Small tables with named rows and columns. After each table, cells are looked up by row and column.

zilos.csv
,bubofo,ber,gen,larimi,dogula,dutan,lat
zelur,180,108,47,168,176,112,155
vapugu,137,104,96,167,198,26,133
lipa,135,140,104,117,97,155,36
vuzener,103,181,98,109,174,122,98
ran,129,166,91,155,67,141,67
bevave,93,175,94,87,140,140,161
rofos,111,99,75,124,124,175,103
zofane,131,122,44,107,115,166,168
zozomo,71,155,75,164,74,110,83
nogapa,80,161,146,126,116,23,118
zekifo,122,65,4,77,129,85,62
nop,101,148,160,120,34,134,171
teg,94,165,114,133,90,154,129

dutan of lipa = 155
dutan of zofane = 166
gen of vuzener = 98
larimi of bevave = 87
dogula of teg = 90
dutan of bevave = 140

Table gudodu
         nizipeg    pul  bedur  punomi  divivam  beloki  geror  goteka   pani
pap        -18.2  -22.3    4.9   -18.2      4.4     8.6   27.4   -36.4   64.1
luf         27.7   38.8   70.3    76.6     41.1    63.3   54.2    41.7   28.1
pab        -16.8   17.8   40.5   -30.7    -15.6   -39.6   12.9    27.8   53.4
vidata       9.2   43.2   60.3    81.2     36.3    76.5   46.2    48.1   29.7
letugas     -5.1   46.8   30.3    93.0     28.7    77.8   23.8    58.1   22.9
vin         71.1   42.3   95.2    21.7     37.3     4.3   64.9    44.3   14.4
legi       -17.6   12.4   35.4   -33.8    -20.5   -30.7   15.3    21.5   60.5
koz         -5.0   49.2  -16.2    74.2     21.3    62.2  -15.6    59.8   -5.0
vebu       -26.6  -16.0   13.7   -27.5     -2.5     1.3   24.5   -23.9   65.7
bopa        -8.4  -26.0    0.7   -14.8     12.1    15.2   27.7   -47.6   53.1
ferami      38.7   21.3  -53.3    33.4     33.6    34.9  -18.9    14.3  -32.3
pudin       67.0   42.4   84.0    -2.8     24.2   -24.6   45.8    55.4   14.0
pano        25.9   32.0  -46.6    47.3     28.0    40.9  -29.1    32.9  -25.9

bedur of vebu is 13.7
beloki of letugas is 77.8
pani of luf is 28.1
geror of koz is -15.6
divivam of vidata is 36.3
nizipeg of letugas is -5.1
nizipeg of koz is -5.0
beloki of luf is 63.3
beloki of legi is -30.7
goteka of vin is 44.3
pul of pudin is 42.4
bedur of vidata is 60.3
nizipeg of pudin is 67.0
bedur of legi is 35.4
bedur of pap is 4.9
divivam of vin is 37.3
pul of vebu is -16.0
punomi of pap is -18.2
Which row has the largest goteka? koz

fusir:
columns: gopar, mezo, parigan, magonu, vesolam, rel, deteva, lapodu, sivi, pipozik
dolo: [0, 18, 41, -1, 19, 8, 7, 27, 23, 29]
vil: [27, 33, 10, 68, 14, 21, -10, -2, 27, 15]
zagina: [10, 7, 23, 14, 24, 4, -1, 9, 25, 15]
budusan: [18, 38, 19, -11, 15, 23, 19, 34, 21, 37]
teb: [9, 13, 17, 10, 14, 73, -22, 0, 12, 26]
mufev: [17, 33, 16, -51, 17, 55, 51, 4, 17, 24]
rozedoz: [8, 8, 36, 17, 17, 16, 36, 28, 13, -8]
vip: [30, 7, -7, 18, 14, 27, 16, 15, 19, 20]
legen: [28, 21, 31, 22, 21, 28, 10, 30, 20, 18]
rubar: [4, 17, -10, 36, 22, 52, 27, 26, 5, 33]
momak: [29, 32, 21, 28, 16, 19, 15, -1, 34, 24]

rozedoz, rel -> 16
vil, magonu -> 68
dolo, parigan -> 41
momak, magonu -> 28
legen, vesolam -> 21
legen, deteva -> 10
rubar, magonu -> 36
rozedoz, deteva -> 36
momak, rel -> 19
budusan, mezo -> 38
vil, pipozik -> 15
mufev, magonu -> -51
mufev, parigan -> 16
teb, parigan -> 17
budusan, gopar -> 18
budusan, lapodu -> 34
Which row has the largest lapodu? budusan

mago
|  | dogu | gukomo |
|---|---|---|
| zik | 200 | 83 |
| gogo | 162 | 63 |
| sot | 59 | 187 |
| zas | 85 | 169 |
| feze | 64 | 175 |

gukomo of zik = 83
gukomo of zas = 169
dogu of zas = 85
gukomo of sot = 187
gukomo of feze = 175
dogu of sot = 59
dogu of zik = 200
dogu of gogo = 162
dogu of feze = 64
gukomo of gogo = 63

mezo
fields: limefip, pom
pov: [5.81, 5.31]
bal: [-6.19, -9.51]
nin: [1.35, -1.30]
bisavef: [-3.66, -0.19]
dubeto: [-1.73, -5.89]
muzed: [-8.25, 1.33]

bal, limefip: -6.19
muzed, pom: 1.33
dubeto, limefip: -1.73
bal, pom: -9.51
bisavef, limefip: -3.66
pov, limefip: 5.81
pov, pom: 5.31
muzed, limefip: -8.25
bisavef, pom: -0.19

Table nivupi
,fepa,zekirak,mul,tirasod,gemogez,zer,vidur,banef,bif,gamuzo
zez,0.329,0.465,0.804,0.352,0.521,0.373,0.213,0.390,0.420,0.499
fazikim,0.209,0.388,0.615,0.583,0.566,0.556,0.136,0.339,0.597,0.610
gulu,0.664,0.534,0.353,0.592,0.792,0.403,0.776,0.565,0.284,0.608
robora,0.543,0.566,0.515,0.485,0.802,0.307,0.665,0.459,0.145,0.594
mubodus,0.591,0.554,0.402,0.620,0.733,0.484,0.702,0.535,0.376,0.617
sot,0.640,0.706,0.473,0.696,0.534,0.740,0.771,0.619,0.663,0.600
von,0.844,0.473,0.550,0.362,0.499,0.364,0.682,0.752,0.502,0.414
lev,0.862,0.361,0.471,0.365,0.527,0.317,0.634,0.771,0.513,0.410
mer,0.666,0.680,0.502,0.692,0.411,0.818,0.711,0.677,0.837,0.561
vigu,0.548,0.258,0.283,0.654,0.655,0.502,0.420,0.574,0.625,0.592

What is the tirasod of lev in nivupi? 0.365
What is the fepa of gulu in nivupi? 0.664
What is the mul of vigu in nivupi? 0.283
What is the zer of robora in nivupi? 0.307
What is the bif of robora in nivupi? 0.145
What is the gamuzo of gulu in nivupi? 0.608
What is the zer of lev in nivupi? 0.317
What is the tirasod of gulu in nivupi? 0.592
What is the gamuzo of sot in nivupi? 0.600
What is the bif of lev in nivupi? 0.513
Row with the largest bif: mer

